Here is a tiny trained network, its code and every weight. The questions are about switching its units off for an input and a class, where a switched-off unit gives its printed mean instead of its output.

import numpy as np


def w(rows, s, z=0):
    codes = np.array(rows[::2]) - 128.0
    scale = np.full(codes.shape[1], s)
    scale[-1] = z or s
    return codes * scale


def f(y):
    return np.maximum(y, 0)


def log_softmax(a):
    a = a - a.max(-1, keepdims=True)
    return a - np.log(np.exp(a).sum(-1, keepdims=True))


def net(x, mask):
    res = np.array(x, float).reshape(1, 6) / 4 @ E
    y = f(res @ A[0][:, :-1].T + A[0][:, -1])
    res = res + np.where(mask, y, B[0][:, -1]) @ B[0][:, :-1]
    return log_softmax(res[-1] @ U[:, :-1].T + U[:, -1])


A, B = {}, {}
E = w([
[242,105,126,170,79,70,183,192,135,166,34,160],'x0',
[205,119,97,40,184,127,75,61,81,143,42,51],'x1',
[174,133,125,82,193,100,167,29,220,215,182,188],'x2',
[155,185,138,251,194,95,35,120,218,91,95,121],'x3',
[156,83,1,138,189,59,162,177,110,100,213,87],'x4',
[43,34,208,190,175,38,165,77,97,158,94,91],'x5',
],0.0082)
A[0] = w([
[80,55,185,164,178,87,127,55,88,113,148,91,57],'neuron 0',
[74,124,204,140,108,148,111,100,111,205,42,147,66],'neuron 1',
[181,107,149,57,149,109,203,37,186,236,217,189,146],'neuron 2',
[56,125,157,166,134,165,170,181,190,103,203,151,72],'neuron 3',
[76,149,127,198,74,113,194,158,173,132,170,198,82],'neuron 4',
[246,76,151,169,58,44,144,178,126,159,80,183,92],'neuron 5',
[164,214,45,112,112,182,97,148,155,174,137,219,63],'neuron 6',
[142,112,75,49,203,164,43,73,117,173,67,14,65],'neuron 7',
[239,109,119,172,77,79,212,179,136,158,33,135,22],'neuron 8',
[85,111,134,200,64,143,170,114,157,82,181,174,48],'neuron 9',
[119,111,140,167,100,168,138,205,59,54,94,48,49],'neuron 10',
[119,103,61,147,134,124,190,145,132,126,171,88,3],'neuron 11',
[106,187,255,104,52,181,89,89,139,180,44,185,66],'neuron 12',
[96,114,136,131,44,163,154,178,37,29,92,70,28],'neuron 13',
[79,135,119,205,38,100,173,151,158,131,190,181,22],'neuron 14',
[167,167,124,240,245,115,36,134,196,133,116,150,26],'neuron 15',
[36,129,125,107,172,198,60,76,128,80,207,86,154],'neuron 16',
[88,121,117,139,69,154,90,187,75,37,72,66,44],'neuron 17',
[227,234,58,93,69,245,98,180,140,78,170,146,7],'neuron 18',
[189,106,106,73,182,119,78,116,68,157,31,66,78],'neuron 19',
[58,37,186,201,164,29,181,116,102,193,79,87,30],'neuron 20',
[145,95,3,134,183,24,160,191,107,112,197,68,21],'neuron 21',
[151,69,43,154,222,24,135,203,90,122,210,88,72],'neuron 22',
[151,228,188,254,129,114,87,85,181,68,110,84,42],'neuron 23',
[115,127,139,196,104,149,144,186,129,160,186,214,48],'neuron 24',
[108,138,105,180,132,98,48,153,145,80,87,117,24],'neuron 25',
[85,56,136,6,23,187,242,137,17,183,152,149,104],'neuron 26',
[187,111,159,148,96,102,171,183,158,126,90,159,34],'neuron 27',
],0.0068,0.0017)
B[0] = w([
[136,105,98,109,87,100,113,108,100,42,123,185,206],'neuron 0',
[91,197,92,144,79,126,68,120,125,161,106,165,199],'neuron 1',
[150,143,177,76,210,48,197,128,190,148,112,142,239],'neuron 2',
[140,91,80,137,168,198,160,83,119,116,110,92,209],'neuron 3',
[168,102,66,169,177,169,121,65,139,135,63,74,210],'neuron 4',
[39,97,159,60,71,181,166,99,151,100,217,115,226],'neuron 5',
[147,106,108,140,94,72,141,96,109,79,106,190,198],'neuron 6',
[130,98,102,143,141,180,168,88,114,115,70,67,215],'neuron 7',
[62,114,155,61,67,196,164,98,137,76,223,82,228],'neuron 8',
[153,112,89,135,172,190,120,100,126,105,93,71,195],'neuron 9',
[127,118,130,71,198,60,176,89,191,175,130,163,220],'neuron 10',
[116,153,122,171,126,166,87,153,122,158,124,146,169],'neuron 11',
[53,211,74,156,101,163,56,167,129,229,112,159,227],'neuron 12',
[145,141,121,112,196,70,200,176,212,155,128,154,230],'neuron 13',
[164,99,100,143,134,162,150,101,112,145,58,73,207],'neuron 14',
[174,124,211,146,157,71,147,213,103,121,167,82,232],'neuron 15',
[14,105,163,60,65,152,180,96,126,100,240,98,227],'neuron 16',
[99,120,127,65,187,63,211,92,201,167,109,167,223],'neuron 17',
[134,67,83,127,75,37,76,76,45,67,102,205,231],'neuron 18',
[166,95,69,177,162,215,140,78,144,125,65,53,214],'neuron 19',
[162,75,84,164,96,61,92,60,46,47,112,238,247],'neuron 20',
[115,199,111,155,130,182,21,163,154,173,137,160,228],'neuron 21',
[60,228,110,152,83,143,28,149,148,197,104,166,233],'neuron 22',
[192,148,164,166,104,91,126,206,96,139,170,92,221],'neuron 23',
[161,98,89,164,195,187,118,90,121,122,57,91,192],'neuron 24',
[195,128,179,152,155,123,138,174,135,148,162,121,183],'neuron 25',
[231,171,216,204,156,107,99,255,50,120,166,79,252],'neuron 26',
[97,146,123,79,86,177,151,122,145,101,165,97,182],'neuron 27',
],0.007,0.011)
U = w([
[153,80,82,136,89,65,98,89,28,26,86,254,81],'0',
[170,91,71,146,177,225,145,85,110,134,19,5,11],'1',
[78,214,101,144,102,170,38,160,140,243,106,183,215],'2',
[219,145,219,157,154,92,135,223,46,127,180,53,68],'3',
[139,126,138,91,215,45,220,111,253,188,113,185,131],'4',
[45,109,149,77,74,194,166,100,130,63,239,74,248],'5',
],0.0096,0.0012)

Each question gives the input, the list of numbers given to net, and the class t.
The units are the neurons (one row each of A and B). Each row of codes is followed by its name. A weight is (code - 128) times the scale printed after its matrix; where a second scale follows, it is the last column's (A, B and U).
mask holds one flag per neuron, in row order. A switched-off neuron (its flag False) gives its mean, the last column of its row in B, instead of its output. The means were averaged over made-up inputs and are rounded, as every weight is.
A unit's drop is (log p(t) with every unit on - log p(t) with that unit switched off) / (log p(t) with every unit on - log p(t) with every unit switched off).
The circuit of an input: a set's keep is (log p(t) with only the set's units on - log p(t) with every unit switched off) / (log p(t) with every unit on - log p(t) with every unit switched off). Starting from the 12 units with the biggest drops (on a tie, the unit counted first), units are removed one at a time, each time the one whose removal leaves the highest keep (on an exact tie, the one counted first), for as long as the keep stays at least 0.8.
units of the circuit, in order: the units of the circuit, biggest drop first
top k neurons: the k neurons with the biggest drops, biggest first
drop of u: that unit's drop, to one decimal
input [-6,-4,-3,-8,-5,-4], class 3: units of the circuit, in order => neuron 26
input [2,0,-4,0,-5,4], class 2: top 2 neurons => neuron 12; neuron 18
input [6,1,1,8,-5,-8], class 0: top 2 neurons => neuron 18; neuron 6
input [8,4,0,5,3,-1], class 5: top 2 neurons => neuron 8; neuron 5
input [7,-2,-1,0,7,2], class 2: top 3 neurons => neuron 22; neuron 21; neuron 16
input [3,-4,0,-4,8,8], class 0: top 2 neurons => neuron 20; neuron 0
input [8,2,3,7,1,6], class 5: top 2 neurons => neuron 5; neuron 8
input [-2,5,3,5,6,2], class 2: top 3 neurons => neuron 22; neuron 21; neuron 26
input [-4,3,-5,4,2,5], class 0: top 4 neurons => neuron 0; neuron 20; neuron 2; neuron 26
input [-2,1,3,7,5,-2], class 3: top 2 neurons => neuron 15; neuron 12
input [-3,-4,-8,6,-3,-8], class 0: top 3 neurons => neuron 18; neuron 2; neuron 6
input [0,-7,1,8,-3,-7], class 3: top 2 neurons => neuron 15; neuron 23
input [-1,-6,5,-2,4,7], class 0: top 2 neurons => neuron 20; neuron 0
input [3,-4,0,8,-7,4], class 3: units of the circuit, in order => neuron 23
input [4,-8,8,2,6,-5], class 1: drop of neuron 14 => 0.2
input [-2,-6,5,-6,-5,0], class 1: drop of neuron 18 => 0.0
input [3,2,-2,-8,-8,-3], class 2: drop of neuron 12 => 6.7
